Below are the code and all the weights of a small trained network. Each question names an input and a target symbol and asks about switching units off, where a switched-off unit gives its printed mean instead of its output.

import numpy as np


def w(rows, s, z=0):
    codes = np.array(rows[::2]) - 128.0
    scale = np.full(codes.shape[1], s)
    scale[-1] = z or s
    return codes * scale


def f(y):
    return y / 2 * (1 + np.tanh(0.7978845608 * (y + 0.044715 * y**3)))


def softmax(a):
    e = np.exp(a - a.max(-1, keepdims=True))
    return e / e.sum(-1, keepdims=True)


def log_softmax(a):
    a = a - a.max(-1, keepdims=True)
    return a - np.log(np.exp(a).sum(-1, keepdims=True))


def net(x, mask):
    ids = ['αγδεζλμπτφψω'.index(c) for c in x.split()]
    T = len(ids)
    res = E[ids] + P[:T]
    u = 0
    for l in range(2):
        r = res
        for j in range(2):
            rows = slice(2 * j, 2 * j + 2)
            q, k, v = (r @ M[l][rows].T for M in (Q, K, V))
            z = softmax(np.where(np.tri(T) > 0, q @ k.T / 2**0.5, -1e9)) @ v
            o = O[l][rows]
            res = res + np.where(mask[u + j], z, o[:, -1]) @ o[:, :-1]
        u += 2
        y = f(res @ A[l][:, :-1].T + A[l][:, -1])
        res = res + np.where(mask[u : u + 12], y, B[l][:, -1]) @ B[l][:, :-1]
        u += 12
    return log_softmax(res[-1] @ U[:, :-1].T + U[:, -1])


Q, K, V, O, A, B = {}, {}, {}, {}, {}, {}
E = w([
[132,122,110,152,116,108],'α',
[139,120,110,158,112,105],'γ',
[190,93,73,136,89,92],'δ',
[130,125,110,144,116,110],'ε',
[124,132,110,136,116,112],'ζ',
[169,185,79,111,86,102],'λ',
[185,177,105,170,109,121],'μ',
[31,152,171,95,142,117],'π',
[87,255,136,95,124,137],'τ',
[76,62,158,81,129,92],'φ',
[68,192,192,166,172,165],'ψ',
[159,32,131,154,185,149],'ω',
],0.008)
P = w([
[78,129,54,129,101,166],'0',
[106,118,90,202,137,78],'1',
[100,161,103,112,162,31],'2',
[98,133,106,128,96,175],'3',
[156,131,77,75,173,136],'4',
[151,163,141,136,158,50],'5',
[117,118,137,147,103,176],'6',
[133,87,151,218,161,113],'7',
[156,158,172,94,119,56],'8',
[140,112,171,111,103,184],'9',
[184,117,156,53,139,140],'10',
[172,202,193,132,130,90],'11',
[135,104,149,132,85,164],'12',
[108,155,120,251,111,105],'13',
],0.012)
Q[0] = w([
[119,147,157,95,145,107],'0.h1',
[140,102,118,127,153,100],'0.h1',
[138,96,75,52,170,250],'0.h2',
[155,158,144,97,172,88],'0.h2',
],0.014)
K[0] = w([
[141,132,215,96,183,108],'0.h1',
[113,83,96,109,155,116],'0.h1',
[2,106,32,229,138,17],'0.h2',
[176,111,249,195,184,186],'0.h2',
],0.0085)
V[0] = w([
[213,108,179,109,82,127],'0.h1',
[174,126,206,61,186,3],'0.h1',
[161,104,214,223,185,198],'0.h2',
[16,104,93,190,149,37],'0.h2',
],0.0061)
O[0] = w([
[189,133,207,139,121,181,28],'0.h1',
[152,131,251,123,175,83,68],'0.h1',
[177,146,110,163,254,137,6],'0.h2',
[47,98,66,101,135,102,227],'0.h2',
],0.0069,0.0021)
A[0] = w([
[177,126,206,96,91,139,254],'0.n1',
[136,51,88,51,157,53,215],'0.n2',
[69,133,146,177,165,65,211],'0.n3',
[138,175,66,146,113,186,208],'0.n4',
[159,163,112,248,93,54,231],'0.n5',
[111,119,183,41,49,58,168],'0.n6',
[131,68,85,170,104,237,245],'0.n7',
[140,183,147,170,84,142,183],'0.n8',
[153,149,129,144,240,61,229],'0.n9',
[127,143,9,135,147,126,223],'0.n10',
[131,12,115,227,155,103,211],'0.n11',
[128,205,120,153,107,3,197],'0.n12',
],0.0077,0.0036)
B[0] = w([
[156,129,141,64,158,201,182],'0.n1',
[196,106,194,86,69,91,202],'0.n2',
[138,138,150,178,120,73,196],'0.n3',
[81,100,77,122,144,77,192],'0.n4',
[135,171,83,244,146,102,253],'0.n5',
[170,189,143,120,56,143,188],'0.n6',
[83,113,139,140,2,137,206],'0.n7',
[117,166,99,181,150,151,174],'0.n8',
[184,128,170,121,168,31,189],'0.n9',
[105,108,173,104,127,2,239],'0.n10',
[142,133,191,225,115,145,185],'0.n11',
[169,211,103,161,121,96,250],'0.n12',
],0.0075,0.0054)
Q[1] = w([
[253,150,161,22,172,83],'1.h1',
[235,201,148,212,115,104],'1.h1',
[33,87,131,212,81,163],'1.h2',
[162,240,247,250,150,124],'1.h2',
],0.0069)
K[1] = w([
[89,158,191,254,159,184],'1.h1',
[133,137,177,43,225,202],'1.h1',
[120,88,38,23,147,28],'1.h2',
[177,89,120,71,164,211],'1.h2',
],0.006)
V[1] = w([
[76,167,155,128,208,177],'1.h1',
[30,120,247,120,149,146],'1.h1',
[124,137,207,43,106,105],'1.h2',
[183,2,191,141,87,156],'1.h2',
],0.0081)
O[1] = w([
[84,175,211,133,164,113,3],'1.h1',
[72,125,232,96,98,70,76],'1.h1',
[162,154,131,12,64,94,140],'1.h2',
[149,2,25,50,145,79,81],'1.h2',
],0.0093,0.011)
A[1] = w([
[189,108,147,110,134,49,71],'1.n1',
[148,190,133,107,119,109,254],'1.n2',
[152,88,116,179,254,64,200],'1.n3',
[66,189,190,163,80,181,109],'1.n4',
[118,59,14,121,99,185,118],'1.n5',
[241,151,104,163,141,158,47],'1.n6',
[149,156,130,187,64,209,168],'1.n7',
[174,141,194,183,233,53,102],'1.n8',
[121,18,118,121,52,173,223],'1.n9',
[138,225,125,197,182,117,112],'1.n10',
[221,166,101,146,138,144,114],'1.n11',
[182,79,64,183,235,99,141],'1.n12',
],0.0071,0.0036)
B[1] = w([
[156,111,129,55,132,76,184],'1.n1',
[151,141,160,165,104,139,217],'1.n2',
[54,35,153,98,207,96,195],'1.n3',
[63,133,58,1,140,87,167],'1.n4',
[91,167,128,80,113,80,228],'1.n5',
[124,133,55,125,144,179,228],'1.n6',
[97,155,103,102,153,154,254],'1.n7',
[76,175,164,87,208,83,204],'1.n8',
[77,195,123,137,154,144,212],'1.n9',
[103,130,152,199,135,176,241],'1.n10',
[157,136,83,138,134,168,238],'1.n11',
[87,35,66,108,173,126,210],'1.n12',
],0.0087,0.0093)
U = w([
[105,44,140,154,121,108,167],'α',
[100,41,135,149,140,116,177],'γ',
[50,131,54,37,102,128,127],'δ',
[138,76,128,151,131,95,156],'ε',
[156,94,128,156,123,94,152],'ζ',
[202,131,94,182,38,254,133],'λ',
[107,88,133,185,242,232,62],'μ',
[188,159,223,172,49,51,191],'π',
[122,239,165,142,88,186,156],'τ',
[246,117,126,60,46,43,115],'φ',
[63,150,239,117,175,57,107],'ψ',
[90,87,132,20,200,38,3],'ω',
],0.0057,0.0054)

Each question gives the input, a string of symbols that net reads in full, and the target symbol t.
The units are the heads (2 rows each of Q, K, V and O) and the neurons (one row each of A and B). Each row of codes is followed by its name. A weight is (code - 128) times the scale printed after its matrix; where a second scale follows, it is the last column's (O, A, B and U).
mask holds one flag per unit, layer by layer, with each layer's heads first. A switched-off unit (its flag False) gives its mean, the last column of its rows in O or B, instead of its output. The means were averaged over made-up inputs and are rounded, as every weight is.
A unit's drop is (log p(t) with every unit on - log p(t) with that unit switched off) / (log p(t) with every unit on - log p(t) with every unit switched off).
k most important neurons: the k neurons with the biggest drops, biggest first
k most important neurons of layer l: the k neurons of layer l with the biggest drops, biggest first
which heads matter: for each layer, one digit per head in row order, 1 if its drop is at least 0.15 and else 0, layers parted by /
input ψ φ α μ λ π μ ψ λ ψ α, target ψ: which heads matter -> 01 / 11
input ω δ ψ λ μ ω ψ μ μ μ τ ε τ λ, target τ: which heads matter -> 01 / 11
input μ γ α α λ ω τ γ π λ δ τ μ γ, target δ: 2 most important neurons -> [0.n2; 1.n5]
input α φ α μ ψ ε φ ω μ, target ω: 2 most important neurons of layer 0 -> [0.n11; 0.n7]
input τ ζ ω λ φ φ, target φ: which heads matter -> 00 / 01
input π μ δ μ τ μ ε ε ψ, target ψ: 4 most important neurons -> [1.n8; 0.n9; 0.n7; 0.n2]
input ε ψ π, target ψ: which heads matter -> 00 / 01
input μ ζ μ λ τ γ ω ε ζ ω π ε, target ω: most important neuron of layer 0 -> [0.n9]
input ζ φ γ ω α ζ, target ω: which heads matter -> 00 / 01
input τ α γ φ τ μ λ γ φ, target φ: 4 most important neurons -> [0.n6; 1.n10; 0.n4; 1.n1]
input ω ζ π φ μ ψ τ ζ, target μ: which heads matter -> 00 / 00
input μ φ λ λ ω, target φ: which heads matter -> 01 / 00
input φ ω π δ α τ, target τ: 2 most important neurons -> [0.n10; 0.n4]
input μ μ ζ π γ π τ μ ζ ζ λ φ γ μ, target λ: which heads matter -> 01 / 01
input μ δ γ δ ζ γ ω λ ω ε τ ψ, target ψ: which heads matter -> 11 / 10
input ψ μ ε τ α δ α ω ψ γ ε, target ω: 2 most important neurons -> [0.n11; 0.n7]
input τ φ π, target φ: which heads matter -> 11 / 00
input γ γ ω μ δ γ α τ μ ε μ δ, target μ: which heads matter -> 01 / 10
input μ π τ μ δ, target π: 2 most important neurons -> [0.n10; 0.n2]
input λ ζ γ, target λ: 2 most important neurons of layer 0 -> [0.n6; 0.n12]
input μ α μ μ γ π φ π φ μ π π, target π: most important neuron of layer 0 -> [0.n5]
input ψ ε ε λ δ τ, target τ: which heads matter -> 01 / 01
input δ τ π ζ γ α λ ε λ λ ζ α, target λ: which heads matter -> 01 / 01
input δ τ λ μ δ γ μ γ λ, target μ: 3 most important neurons -> [0.n11; 0.n7; 0.n5]
input ζ τ δ ε μ μ μ π γ ε τ λ φ α, target τ: 2 most important neurons -> [0.n11; 0.n7]
input ζ ψ μ λ τ π γ φ, target τ: 3 most important neurons of layer 0 -> [0.n11; 0.n10; 0.n4]
